Each row is followed by roughly how far along a hidden order it lies, from 0 to 10. A new part has a new order.
[-30 -49  13  -2  19 -24 -40 -99   0  58 -27   9  25  -2 -31  35  24 -10
 -18 -33 -29] : 7
[-29  -1 -10 -20  13  25 -35 -13 -19  11  28 -70   7 -13 -15 -76  60  -5
  11  49  18] : 5
[-31 -82 -20  -8  28   4 -28 -33  -4  -4   9 -21  15 -19 -11 -18  42  15
 -32   6  14] : 1
[-24 -32  -5  -8  14 -22 -47 -65  -1  43  -5 -23  13  -5 -28  -2  40 -10
  -5   3 -21] : 5
[-30 -40 -18 -16  14   9 -17 -27 -14  21  13 -45  13 -21 -15 -55  51   7
  -8  43  20] : 5
[-43 -42  -7 -24  23  -9 -54 -49  -6   1   9 -44  13   4 -19 -28  49   3
  -6  15  11] : 7
[-30 -36 -16 -23  20 -23 -55 -34  -4   3  11 -48  14 -16 -14 -37  54   0
  10  40  -2] : 3
[-27 -36 -18 -25  30  -8 -58  -7   3  -8  25 -64   6 -11 -14 -43  58   5
  -1  63   2] : 0
[-42 -58  11  -9  33 -41 -43 -67 -16  35  -9  -3   3  26 -25  16  31  -9
 -27 -74 -14] : 9
[-36 -41 -23 -24  23  19 -51 -24   0 -12  17 -49  13 -35 -17 -47  55   6
   7  64   1] : 3
[-19 -41   5 -16  31 -38 -57 -41  -1  11   0 -19  -5   6 -15  13  39  -6
  -9 -13 -28] : 2
[-32 -12 -14 -13  22 -13 -46 -27   8  11   3 -53  29 -37 -16 -10  43   1
   2  54 -12] : 0
[-33 -69 -18  -8  16   1 -29 -36  -6  -6  11 -18  12 -14 -13 -31  49  11
 -26  20  14] : 1
[-34 -24 -15 -37  26   7 -50 -19 -23  18  19 -64   3  22 -21 -59  60  -2
  13  24  19] : 7
[-44 -54  -4  -8  18   4 -40 -60 -13  38  -3 -25  11   0 -19 -24  48   0
   0 -21  -5] : 10
[-28 -36   0  -8   6  26 -20 -51 -13  32  -3 -20  22 -10 -26 -34  29  -1
   5  13   9] : 10
[-29  -5   5 -19  17 -10 -48 -48 -13  43   1 -47  15   8 -25 -15  42 -11
   5  -3  -7] : 7
[-22 -14 -28  -7   7  27 -43 -27  15   7  13 -59  39 -75 -17 -30  51   6
   5 111   4] : 2
[-46 -49 -18 -40  36  13 -52 -19 -15 -16  25 -62   6   6 -13 -58  68   4
   9  35  27] : 5
[-20 -30   1 -12  21 -22 -56 -47   4  24 -10 -22  16 -10 -20  14  41  -4
  -6  19 -36] : 3
[-24 -50 -11  -6  14  14 -15 -48  -9  40  -4 -30  30 -13 -17 -29  34   2
  -4  30  16] : 9
[-28 -42  10 -30  50 -62 -57 -42 -11  11  -3 -25  -1  28 -17  18  33  -6
  -8 -31 -20] : 0
[-29 -39  -2 -13  23  -1 -34 -43 -13  17   5 -42  13  -1 -25 -43  49   0
  -7  22   7] : 3
[-51 -58 -21 -12  14  50 -21 -14 -16   7  26 -53  21 -34 -22 -75  55  13
  -8  62  41] : 7
[-38 -63   4  -6  11   1 -37 -56  -5  33  -9 -11  16 -22 -26  -4  39  -2
 -20   3  -2] : 6
[-26 -36   4 -17  35 -51 -56 -66  10  27 -17 -10  11  -6 -21  48  35  -5
 -11 -13 -41] : 2
[-41 -58 -14  -9  20   5 -43 -51  -1   7  -1 -15  29 -27 -17  -9  40   7
 -18  26  -1] : 3
[-28   0  -2 -12  15  -4 -32 -34 -10  35  -4 -37   8  -3 -18 -17  38 -11
  -4  -1   0] : 4
[-32 -62  -1 -17  23  -6 -16 -49 -23  32   0 -15   4  35 -21 -27  30   2
  -9 -19  14] : 10
[-39 -51  14  -3  22 -37 -51 -87  11  37 -36  20  29 -15 -23  57  28  -8
 -23 -38 -31] : 5
[-27 -44 -18 -23  31 -27 -58 -27  -2   2   6 -40  13  11 -22 -20  51   5
  10  21  -7] : 2
[-31 -45  -7  -6  12   9 -27 -49  -9  20   3 -27  13 -25 -18 -32  43   2
 -10  18   9] : 8

New part:
[-10  17  10   0   8   8   5  -3  10  -1   7 -10  10   1  19 -21 -21   4
   1] : 5
[ 11   7  27  36 -23   5   9   7  -9  25 -19 -59  21  24 -14 -24 -34  56
  21] : 2
[-19  23  -6   1   7  -6  14   1   7 -15  18   8 -17  -7   9 -16  -5 -19
   0] : 6
[-14  19   4  -2   9   3   8  -2  10  -6  11  -2  -3  -1  16 -19 -14  -6
  -1] : 6
[ 28  -6  46  39 -32  16  -1   9 -15  46 -37 -88  49  38 -18 -23 -46  91
  26] : 1
[-13  13   3 -26  24  12  -2  -5  18  -9  16  18   8  -9  33 -10 -10 -18
 -11] : 7
[ -8  18  13   2   7  10   5  -3  10   2   4 -17  13   4  19 -22 -21  11
   0] : 5
[ 22   0  35  44 -34   6   6  11 -16  36 -30 -75  30  34 -24 -23 -39  75
  27] : 1
[-28  13 -25 -46  39   0   0  -7  24 -35  35  68 -23 -31  37   6  18 -68
 -25] : 9
[-17  14  -3 -24  22   6   2  -4  17 -17  20  25  -4 -12  28  -7  -4 -29
 -12] : 7
[  45  -18   59   45  -44   18   -5   16  -25   63  -51 -107   62   50
  -31  -19  -53  117   33] : 0
[-14  22   2  13   2  -2  13   1   6  -8  10  -9  -7   0   8 -21 -23  -2
   5] : 5
[-20   5  -6 -70  56  24 -18 -17  36 -25  29  69  16 -27  67   7   5 -52
 -37] : 10
[ -3  18  16  20  -6   3  10   1   1   7  -1 -33   9  10   2 -25 -26  24
  12] : 4
[-12  17   9  -2  11   8   5  -3  11  -2   8  -6   8  -1  20 -20 -20   3
  -1] : 6
[-14  11   3 -31  28  14  -5  -7  21 -11  17  26  12 -11  37  -6  -9 -21
 -15] : 7
[-33  19 -34 -35  31 -13  10  -1  18 -43  40  70 -43 -31  23   6  25 -77
 -21] : 9
[  6  11  32   5   5  23  -4  -6   9  20 -11 -38  44  16  24 -27 -39  43
   5] : 4
[-28  19 -24 -22  21 -11  12   1  13 -33  32  50 -36 -22  16   0  14 -59
 -11] : 8
[-10  14  10 -17  19  15  -2  -6  16  -3   9   4  18  -3  33 -16 -19  -2
  -7] : 6
[-12  21   6  12   0   0  12   0   5  -3   7 -15  -2   3   7 -22 -18   4
   7] : 5
[ -4  19  12  33 -16  -4  16   6  -6   7  -4 -39   0  12 -13 -25 -23  29
  18] : 3
[  5  11  30  18  -5  16   2  -2   3  21 -13 -47  34  17  12 -27 -36  48
  11] : 4
[-37  17 -36 -47  42  -8   4  -6  24 -46  43  83 -38 -36  36  10  27 -86
 -27] : 10
[ 20   1  26  58 -48  -9  17  20 -27  32 -28 -82   8  32 -49 -20 -27  67
  34] : 0
[ -3  14  21   8   3  14   3  -3   7  11  -4 -30  25  10  16 -26 -30  28
   6] : 4
[ -6  16  19   6   5  12   3  -3   8   8  -1 -24  21   8  17 -24 -29  20
   4] : 5
[-13  15   5 -16  18  10   1  -5  15  -7  12   9  10  -2  28 -14 -14  -9
  -8] : 6
[-23  22 -15 -13  14  -9  13   1  10 -26  26  24 -29 -16  12  -8   4 -39
  -7] : 7
[ 26  -4  48  32 -23  22  -4   5  -9  43 -35 -82  55  33  -6 -25 -48  88
  22] : 1
[-20  17  -8 -20  20  -1   6  -2  14 -20  22  26 -13 -11  23  -8  -1 -38
 -10] : 7
[ -4  16  19  13   0  11   5  -2   5  10  -3 -31  20  10  13 -25 -29  26
   8] : 4
[-13  19   5  -4  10   4   7  -2  11  -7  11   0   1  -3  18 -18 -14  -6
  -1] : 6
[-23  18 -15 -23  22  -4   8  -2  14 -25  27  37 -24 -17  21  -5   8 -44
 -12] : 8
[ 12   8  26  41 -28   1  11   9 -13  25 -20 -65  16  25 -21 -24 -33  57
  24] : 2
[ -9  17  15  12   0   6   7  -1   4   5   0 -27  13   8  10 -24 -25  20
   7] : 5
[-22  10 -15 -50  42   9  -5  -8  25 -28  30  61  -6 -25  44   5  10 -56
 -27] : 9
[ -9  20  10  12   2   3  10   0   7   1   4 -19   4   5  10 -23 -21  12
   6] : 5
[-12  20   6  10   2   0  11   0   5  -3   8 -14  -1   2   7 -21 -18   6
   5] : 5
[-25  21 -13 -11  14  -8  13   0  11 -22  25  26 -25 -14  13 -10   2 -36
  -6] : 7
